Here is a tiny trained network, its code and every weight. The questions are about switching its units off for an input and a target symbol, where a switched-off unit gives its printed mean instead of its output.

import numpy as np


def w(rows, s, z=0):
    codes = np.array(rows[::2]) - 128.0
    scale = np.full(codes.shape[1], s)
    scale[-1] = z or s
    return codes * scale


def f(y):
    return np.maximum(y, 0)


def softmax(a):
    e = np.exp(a - a.max(-1, keepdims=True))
    return e / e.sum(-1, keepdims=True)


def log_softmax(a):
    a = a - a.max(-1, keepdims=True)
    return a - np.log(np.exp(a).sum(-1, keepdims=True))


def net(x, mask):
    ids = ['ΓΠΩαβεζηθφ'.index(c) for c in x.split()]
    T = len(ids)
    res = E[ids] + P[:T]
    u = 0
    for l in range(2):
        q, k, v = (res @ M[l].T for M in (Q, K, V))
        z = softmax(np.where(np.tri(T) > 0, q @ k.T / 3**0.5, -1e9)) @ v
        res = res + np.where(mask[u], z, O[l][:, -1]) @ O[l][:, :-1]
        u += 1
        y = f(res @ A[l][:, :-1].T + A[l][:, -1])
        res = res + np.where(mask[u : u + 4], y, B[l][:, -1]) @ B[l][:, :-1]
        u += 4
    return log_softmax(res[-1] @ U[:, :-1].T + U[:, -1])


Q, K, V, O, A, B = {}, {}, {}, {}, {}, {}
E = w([
[131,144,112,147],'Γ',
[120,153,149,162],'Π',
[157,113,124,106],'Ω',
[89,115,165,205],'α',
[131,79,120,154],'β',
[219,35,168,132],'ε',
[60,239,162,158],'ζ',
[147,227,164,82],'η',
[34,162,148,248],'θ',
[146,105,156,236],'φ',
],0.017)
P = w([
[177,111,128,113],'0',
[59,95,187,113],'1',
[152,201,205,167],'2',
[184,100,114,124],'3',
[41,70,198,128],'4',
[43,181,4,98],'5',
],0.013)
Q[0] = w([
[192,117,95,194],'0.h0',
[112,76,186,3],'0.h0',
[66,39,156,105],'0.h0',
],0.017)
K[0] = w([
[130,44,79,128],'0.h0',
[195,156,232,4],'0.h0',
[201,126,201,184],'0.h0',
],0.013)
V[0] = w([
[124,224,158,148],'0.h0',
[173,58,187,188],'0.h0',
[103,101,1,235],'0.h0',
],0.0083)
O[0] = w([
[186,194,71,193,141],'0.h0',
[152,10,209,170,254],'0.h0',
[161,55,1,249,126],'0.h0',
],0.0067,0.005)
A[0] = w([
[85,86,122,202,54],'0.n0',
[2,175,182,160,50],'0.n1',
[9,138,148,183,253],'0.n2',
[232,90,110,15,26],'0.n3',
],0.0098,0.0034)
B[0] = w([
[69,113,202,104,226],'0.n0',
[135,9,131,190,204],'0.n1',
[175,229,92,34,254],'0.n2',
[105,170,60,98,179],'0.n3',
],0.013,0.0086)
Q[1] = w([
[57,172,253,87],'1.h0',
[125,43,148,205],'1.h0',
[15,87,29,98],'1.h0',
],0.014)
K[1] = w([
[57,184,206,231],'1.h0',
[152,21,125,154],'1.h0',
[236,160,253,45],'1.h0',
],0.012)
V[1] = w([
[111,178,186,209],'1.h0',
[207,54,119,135],'1.h0',
[255,130,114,80],'1.h0',
],0.0083)
O[1] = w([
[76,221,113,203,253],'1.h0',
[205,21,207,123,173],'1.h0',
[255,81,36,107,151],'1.h0',
],0.0061,0.002)
A[1] = w([
[118,137,14,133,167],'1.n0',
[55,110,138,105,4],'1.n1',
[66,89,8,94,226],'1.n2',
[227,152,172,165,1],'1.n3',
],0.015,0.00074)
B[1] = w([
[115,6,108,95,248],'1.n0',
[44,186,96,125,199],'1.n1',
[162,252,205,191,233],'1.n2',
[165,180,62,163,202],'1.n3',
],0.013,0.011)
U = w([
[131,134,69,48,121],'Γ',
[125,28,179,152,137],'Π',
[201,197,201,125,152],'Ω',
[112,93,6,151,135],'α',
[82,154,38,132,72],'β',
[138,149,219,177,90],'ε',
[197,179,145,238,139],'ζ',
[186,80,104,83,80],'η',
[130,83,43,165,253],'θ',
[118,78,144,254,68],'φ',
],0.0093,0.006)

Each question gives the input, a string of symbols that net reads in full, and the target symbol t.
The units are the heads (3 rows each of Q, K, V and O) and the neurons (one row each of A and B). Each row of codes is followed by its name. A weight is (code - 128) times the scale printed after its matrix; where a second scale follows, it is the last column's (O, A, B and U).
mask holds one flag per unit, layer by layer, with each layer's heads first. A switched-off unit (its flag False) gives its mean, the last column of its rows in O or B, instead of its output. The means were averaged over made-up inputs and are rounded, as every weight is.
A unit's drop is (log p(t) with every unit on - log p(t) with that unit switched off) / (log p(t) with every unit on - log p(t) with every unit switched off).
The circuit of an input: a set's keep is (log p(t) with only the set's units on - log p(t) with every unit switched off) / (log p(t) with every unit on - log p(t) with every unit switched off). Starting from all 10 units, units are removed one at a time, each time the one whose removal leaves the highest keep (on an exact tie, the one counted first), for as long as the keep stays at least 0.8.
circuit, biggest first: the units of the circuit, biggest drop first
unit that matters most: the unit with the biggest drop
top k neurons: the k neurons with the biggest drops, biggest first
k most important neurons of layer l: the k neurons of layer l with the biggest drops, biggest first
input ζ ε θ Ω α, target β: top 4 neurons -> 0.n0, 1.n2, 1.n1, 0.n2
input Ω ε θ Γ Π, target β: circuit, biggest first -> 1.h0, 1.n1
input ε ζ ζ η, target Γ: unit that matters most -> 1.n0
input φ ε β φ η ε, target Ω: circuit, biggest first -> 0.n3, 1.n2
input β α Γ θ Π ε, target ζ: circuit, biggest first -> 1.n2, 0.n0
input Ω η ζ, target ζ: circuit, biggest first -> 0.n1, 1.n3, 0.h0
input ε ε Π θ β, target β: 3 most important neurons of layer 1 -> 1.n1, 1.n2, 1.n0
input α Ω θ Γ Γ Ω, target Ω: top 3 neurons -> 1.n2, 0.n1, 1.n3
input θ θ Γ β, target Π: 2 most important neurons of layer 0 -> 0.n2, 0.n0
input α β ε Γ ζ α, target Ω: circuit, biggest first -> 1.n2, 0.n2
input ε θ Ω, target ζ: 2 most important neurons of layer 0 -> 0.n2, 0.n3
input ε η β α, target ε: circuit, biggest first -> 0.n0, 1.n0, 0.h0, 1.n3
input β ζ θ ε Ω, target β: 2 most important neurons of layer 1 -> 1.n1, 1.n2
input β ε ε ε, target η: top 2 neurons -> 0.n0, 0.n3
input ε Γ η Γ ε, target Ω: 2 most important neurons of layer 0 -> 0.n0, 0.n1
input β β θ η β, target β: 3 most important neurons of layer 1 -> 1.n2, 1.n0, 1.n1
input Γ β Ω, target ζ: circuit, biggest first -> 1.n3, 0.n0
input Π Ω Ω ε, target η: top 3 neurons -> 0.n0, 0.n2, 0.n3
input φ ε φ θ, target β: 2 most important neurons of layer 1 -> 1.n2, 1.n1
input ε Γ α φ β, target ε: circuit, biggest first -> 1.n0, 0.h0
input β β ζ, target ζ: circuit, biggest first -> 0.n1, 1.n0, 0.n0
input Γ η β φ Ω, target ε: top 4 neurons -> 0.n1, 0.n2, 1.n0, 0.n0
input β θ φ β β Π, target ζ: most important neuron of layer 1 -> 1.n2
